Below are the code and all the weights of a small trained network. Each question names an input and a class and asks about switching units off, where a switched-off unit gives its printed mean instead of its output.

import numpy as np


def w(rows, s, z=0):
    codes = np.array(rows[::2]) - 128.0
    scale = np.full(codes.shape[1], s)
    scale[-1] = z or s
    return codes * scale


def norm(h):
    return h / np.sqrt((h * h).mean(-1, keepdims=True) + 1e-5)


def f(y):
    return y / 2 * (1 + np.tanh(0.7978845608 * (y + 0.044715 * y**3)))


def log_softmax(a):
    a = a - a.max(-1, keepdims=True)
    return a - np.log(np.exp(a).sum(-1, keepdims=True))


def net(x, mask):
    res = np.array(x, float).reshape(1, 6) / 4 @ E
    u = 0
    for l in range(2):
        y = f(norm(res) @ A[l][:, :-1].T + A[l][:, -1])
        res = res + np.where(mask[u : u + 16], y, B[l][:, -1]) @ B[l][:, :-1]
        u += 16
    return log_softmax(norm(res)[-1] @ U[:, :-1].T + U[:, -1])


A, B = {}, {}
E = w([
[104,37,164,179,154,80,152,34,192,61,132,161],'x0',
[94,92,122,76,113,174,98,190,238,117,166,144],'x1',
[151,82,166,76,132,145,186,124,125,125,72,87],'x2',
[102,132,185,74,57,178,120,90,63,94,93,253],'x3',
[79,141,196,153,203,171,161,133,172,171,99,183],'x4',
[176,145,206,128,96,154,122,93,149,170,177,78],'x5',
],0.0075)
A[0] = w([
[220,135,189,128,101,114,95,34,193,127,154,104,136],'L0N0',
[94,174,234,87,97,143,134,107,103,148,212,77,97],'L0N1',
[102,165,200,120,34,130,145,152,92,49,144,171,1],'L0N2',
[122,182,111,101,113,67,80,142,131,216,146,163,101],'L0N3',
[106,120,101,199,176,132,2,113,98,156,241,198,117],'L0N4',
[104,31,121,63,135,185,188,96,105,159,67,66,71],'L0N5',
[152,148,140,105,128,139,144,157,83,205,109,133,112],'L0N6',
[152,158,159,83,137,172,136,159,140,167,108,215,100],'L0N7',
[83,213,44,81,105,193,187,133,74,195,106,88,124],'L0N8',
[102,157,185,155,161,63,139,116,37,154,108,124,145],'L0N9',
[111,152,220,195,191,189,133,177,142,140,77,165,64],'L0N10',
[145,52,169,207,131,107,200,51,103,77,148,161,98],'L0N11',
[27,102,74,124,163,104,157,203,76,49,78,122,133],'L0N12',
[127,79,154,144,84,136,95,207,142,66,157,117,79],'L0N13',
[212,89,146,64,48,103,86,147,88,41,170,175,117],'L0N14',
[111,99,124,183,83,148,151,87,171,115,133,134,130],'L0N15',
],0.0067,0.0021)
B[0] = w([
[117,105,94,102,141,96,108,156,110,141,163,185,208],'L0N0',
[160,127,153,118,137,81,83,148,133,131,131,179,194],'L0N1',
[122,116,161,133,127,166,99,141,129,180,39,90,194],'L0N2',
[104,62,98,149,83,126,220,149,174,106,106,168,167],'L0N3',
[192,93,68,169,53,201,164,80,145,161,75,147,218],'L0N4',
[145,133,56,127,46,146,196,100,146,168,180,156,188],'L0N5',
[90,112,122,151,120,92,153,135,188,132,159,175,179],'L0N6',
[92,126,88,131,154,106,149,108,130,95,115,106,203],'L0N7',
[11,76,157,134,117,71,156,116,168,88,212,154,240],'L0N8',
[98,174,112,54,148,156,120,102,143,126,181,61,197],'L0N9',
[238,115,101,168,112,153,111,146,1,43,160,98,205],'L0N10',
[65,132,123,145,105,112,125,141,162,117,173,140,253],'L0N11',
[224,86,170,99,144,88,61,58,154,158,172,194,227],'L0N12',
[130,185,172,129,107,185,128,88,131,67,140,135,155],'L0N13',
[136,103,84,162,179,119,125,168,86,94,103,89,231],'L0N14',
[120,145,111,129,95,106,116,195,154,96,60,119,169],'L0N15',
],0.0074,0.0048)
A[1] = w([
[168,38,149,33,136,130,252,133,126,140,111,102,83],'L1N0',
[142,70,147,188,130,81,104,53,175,91,86,105,88],'L1N1',
[173,58,72,121,162,116,186,103,204,196,135,97,174],'L1N2',
[100,159,129,224,82,108,158,99,199,84,85,161,144],'L1N3',
[174,73,145,163,178,125,120,129,107,115,155,187,122],'L1N4',
[109,115,170,191,254,226,195,152,109,157,128,183,133],'L1N5',
[76,108,221,94,97,134,105,104,70,135,31,216,188],'L1N6',
[171,169,75,51,181,205,112,155,231,74,100,165,101],'L1N7',
[187,111,238,148,72,117,64,146,137,193,190,86,133],'L1N8',
[159,96,139,118,159,175,157,190,205,86,136,137,76],'L1N9',
[161,144,156,97,153,62,121,214,130,195,125,211,199],'L1N10',
[73,95,55,87,122,171,78,148,116,9,179,85,199],'L1N11',
[141,145,92,149,222,55,77,177,171,182,123,60,49],'L1N12',
[189,64,11,109,120,120,77,112,116,131,162,141,192],'L1N13',
[111,175,102,171,157,31,170,42,74,190,104,131,251],'L1N14',
[195,166,63,101,149,127,144,186,71,63,106,86,70],'L1N15',
],0.0071,0.0021)
B[1] = w([
[129,185,24,231,48,184,145,82,115,191,109,209,176],'L1N0',
[46,167,169,101,91,105,164,244,128,111,178,100,190],'L1N1',
[106,147,113,154,125,198,70,191,40,117,20,197,219],'L1N2',
[96,189,65,58,104,148,200,136,45,179,147,119,193],'L1N3',
[192,187,164,60,92,22,162,120,108,186,124,172,181],'L1N4',
[242,66,172,157,66,35,162,122,37,69,185,3,167],'L1N5',
[135,103,76,190,226,137,82,255,195,135,84,56,224],'L1N6',
[145,123,171,79,137,161,100,20,172,178,168,61,171],'L1N7',
[133,93,131,124,147,76,114,83,129,111,50,223,160],'L1N8',
[97,137,93,96,140,135,64,80,91,86,184,87,174],'L1N9',
[72,185,147,74,75,12,121,120,137,92,131,216,156],'L1N10',
[151,192,195,166,170,92,160,87,91,151,143,76,233],'L1N11',
[100,81,120,133,199,172,143,200,125,52,53,146,178],'L1N12',
[159,117,197,135,147,126,181,126,117,175,85,153,255],'L1N13',
[134,119,163,48,103,234,15,77,242,141,156,110,208],'L1N14',
[137,149,149,100,113,100,172,144,89,42,194,108,146],'L1N15',
],0.0064,0.0071)
U = w([
[115,73,99,169,204,169,90,195,108,109,34,75,170],'0',
[161,118,48,165,52,189,186,76,110,184,108,153,150],'1',
[206,86,165,140,129,64,157,113,43,72,167,60,128],'2',
[12,131,130,101,111,68,170,160,140,113,189,108,124],'3',
[173,98,159,68,172,44,65,93,160,170,87,197,114],'4',
[121,131,144,55,179,195,61,24,159,138,158,33,148],'5',
[119,193,150,110,185,108,206,75,149,148,66,89,3],'6',
],0.012,0.0047)

Each question gives the input, the list of numbers given to net, and the class t.
The units are the neurons (one row each of A and B). Each row of codes is followed by its name. A weight is (code - 128) times the scale printed after its matrix; where a second scale follows, it is the last column's (A, B and U).
mask holds one flag per neuron, layer by layer. A switched-off neuron (its flag False) gives its mean, the last column of its row in B, instead of its output. The means were averaged over made-up inputs and are rounded, as every weight is.
A unit's drop is (log p(t) with every unit on - log p(t) with that unit switched off) / (log p(t) with every unit on - log p(t) with every unit switched off).
The circuit of an input: a set's keep is (log p(t) with only the set's units on - log p(t) with every unit switched off) / (log p(t) with every unit on - log p(t) with every unit switched off). Starting from the 12 units with the biggest drops (on a tie, the unit counted first), units are removed one at a time, each time the one whose removal leaves the highest keep (on an exact tie, the one counted first), for as long as the keep stays at least 0.8.
units of the circuit, in order: the units of the circuit, biggest drop first
top k neurons: the k neurons with the biggest drops, biggest first
k most important neurons of layer l: the k neurons of layer l with the biggest drops, biggest first
input [-4,-2,7,8,-7,7], class 0: top 2 neurons => [L1N6; L0N2]
input [-7,8,-5,-1,-8,-3], class 2: 2 most important neurons of layer 1 => [L1N11; L1N14]
input [6,-3,7,3,7,6], class 1: top 4 neurons => [L0N5; L1N0; L0N14; L1N11]
input [-1,-3,6,4,1,-2], class 1: units of the circuit, in order => [L1N0]
input [4,-8,7,-5,1,-6], class 5: top 3 neurons => [L1N14; L0N9; L0N4]
input [6,-4,-4,-5,1,-7], class 4: top 2 neurons => [L0N12; L0N8]
input [3,8,4,4,7,4], class 5: 3 most important neurons of layer 1 => [L1N7; L1N9; L1N13]
input [-1,1,3,4,1,-2], class 0: 4 most important neurons of layer 0 => [L0N2; L0N4; L0N3; L0N9]
input [-8,1,6,-4,-6,-8], class 3: top 4 neurons => [L0N8; L0N4; L0N10; L1N10]
input [4,-8,0,4,5,-2], class 5: top 2 neurons => [L1N14; L0N9]
input [5,6,0,1,-5,-4], class 5: 3 most important neurons of layer 1 => [L1N7; L1N5; L1N9]
input [-8,7,-4,-8,0,8], class 0: 3 most important neurons of layer 1 => [L1N12; L1N2; L1N4]
input [3,6,0,8,-5,6], class 0: units of the circuit, in order => [L0N2; L0N14]
input [8,-4,7,-3,1,-5], class 3: top neuron => [L0N11]
input [-1,7,4,-5,2,1], class 5: top 3 neurons => [L1N7; L0N13; L1N9]
input [2,2,6,7,8,3], class 2: top 2 neurons => [L1N5; L0N10]
input [0,-2,6,0,-4,4], class 1: top 2 neurons => [L0N5; L1N0]
input [-1,1,7,1,-7,-4], class 1: top 3 neurons => [L0N5; L1N0; L0N10]
input [2,3,8,7,-1,-7], class 1: 3 most important neurons of layer 0 => [L0N5; L0N1; L0N12]
input [-2,-8,-3,1,2,5], class 5: units of the circuit, in order => [L1N14]
input [5,-1,-4,4,5,-3], class 2: top 2 neurons => [L0N10; L1N5]
input [-7,-6,-4,-1,6,4], class 3: 3 most important neurons of layer 0 => [L0N8; L0N6; L0N3]
input [2,7,5,-5,-7,-7], class 2: 3 most important neurons of layer 1 => [L1N14; L1N11; L1N13]
